Below are the code and all the weights of a small trained network. Each question names an input and a class and asks about switching units off, where a switched-off unit gives its printed mean instead of its output.

import numpy as np


def w(rows, s, z=0):
    codes = np.array(rows[::2]) - 128.0
    scale = np.full(codes.shape[1], s)
    scale[-1] = z or s
    return codes * scale


def f(y):
    return y / 2 * (1 + np.tanh(0.7978845608 * (y + 0.044715 * y**3)))


def log_softmax(a):
    a = a - a.max(-1, keepdims=True)
    return a - np.log(np.exp(a).sum(-1, keepdims=True))


def net(x, mask):
    res = np.array(x, float).reshape(1, 2) / 4 @ E
    y = f(res @ A[0][:, :-1].T + A[0][:, -1])
    res = res + np.where(mask, y, B[0][:, -1]) @ B[0][:, :-1]
    return log_softmax(res[-1] @ U[:, :-1].T + U[:, -1])


A, B = {}, {}
E = w([
[197,237,78,167,135],'x0',
[131,183,168,1,163],'x1',
],0.0075)
A[0] = w([
[130,208,116,173,115,206],'N1',
[132,53,128,213,122,119],'N2',
[140,134,123,199,118,254],'N3',
[138,151,154,124,119,180],'N4',
[119,136,119,58,118,235],'N5',
[133,189,115,179,145,155],'N6',
[126,23,158,26,126,131],'N7',
[120,178,144,79,146,156],'N8',
[108,75,148,146,142,183],'N9',
[92,122,132,116,129,99],'N10',
[116,155,147,114,111,135],'N11',
[109,26,136,130,120,195],'N12',
[129,91,146,99,125,103],'N13',
[147,200,105,181,133,148],'N14',
[73,68,139,43,133,143],'N15',
[129,191,146,7,127,201],'N16',
[94,83,121,209,121,91],'N17',
],0.016,0.0038)
B[0] = w([
[208,135,175,131,87,181],'N1',
[97,119,19,124,131,191],'N2',
[181,133,100,185,77,176],'N3',
[149,132,118,113,134,144],'N4',
[162,126,154,133,188,189],'N5',
[180,127,180,161,90,166],'N6',
[113,127,232,86,104,219],'N7',
[144,117,71,102,169,185],'N8',
[92,131,131,162,109,168],'N9',
[119,124,154,139,131,135],'N10',
[133,140,127,133,153,139],'N11',
[37,130,131,147,100,200],'N12',
[126,116,167,139,123,147],'N13',
[190,132,179,97,55,178],'N14',
[123,159,222,109,113,206],'N15',
[157,112,72,120,255,247],'N16',
[104,128,40,140,149,178],'N17',
],0.039,0.013)
U = w([
[203,157,150,155,45,222],'0',
[185,125,105,87,237,127],'1',
[45,126,131,153,87,4],'2',
[88,146,236,88,128,115],'3',
[93,111,2,201,104,165],'4',
],0.0067,0.0025)

Each question gives the input, the list of numbers given to net, and the class t.
The units are the neurons (one row each of A and B). Each row of codes is followed by its name. A weight is (code - 128) times the scale printed after its matrix; where a second scale follows, it is the last column's (A, B and U).
mask holds one flag per neuron, in row order. A switched-off neuron (its flag False) gives its mean, the last column of its row in B, instead of its output. The means were averaged over made-up inputs and are rounded, as every weight is.
A unit's drop is (log p(t) with every unit on - log p(t) with that unit switched off) / (log p(t) with every unit on - log p(t) with every unit switched off).
The circuit of an input: a set's keep is (log p(t) with only the set's units on - log p(t) with every unit switched off) / (log p(t) with every unit on - log p(t) with every unit switched off). Starting from the 12 units with the biggest drops (on a tie, the unit counted first), units are removed one at a time, each time the one whose removal leaves the highest keep (on an exact tie, the one counted first), for as long as the keep stays at least 0.8.
circuit, biggest first: the units of the circuit, biggest drop first
k most important neurons: the k neurons with the biggest drops, biggest first
drop of u: that unit's drop, to one decimal
input [-5,-1], class 3: circuit, biggest first	[N7]
input [-5,-4], class 4: 3 most important neurons	[N2 N17 N14]
input [-6,-1], class 3: 2 most important neurons	[N7 N15]
input [-4,-3], class 2: 3 most important neurons	[N16 N8 N12]
input [-7,-5], class 2: 2 most important neurons	[N7 N16]
input [-6,-4], class 2: 2 most important neurons	[N16 N7]
input [-8,-3], class 2: 2 most important neurons	[N2 N12]
input [1,-1], class 0: 2 most important neurons	[N16 N2]
input [-8,-6], class 2: 4 most important neurons	[N7 N16 N12 N15]
input [7,3], class 0: 3 most important neurons	[N14 N1 N6]
input [0,-2], class 4: 2 most important neurons	[N7 N15]
input [-4,-1], class 3: 3 most important neurons	[N7 N15 N3]
input [-2,-1], class 2: drop of N16	0.4
input [2,-7], class 4: circuit, biggest first	[N2]
input [-8,-5], class 2: drop of N7	0.2
input [-7,-3], class 2: drop of N12	0.1
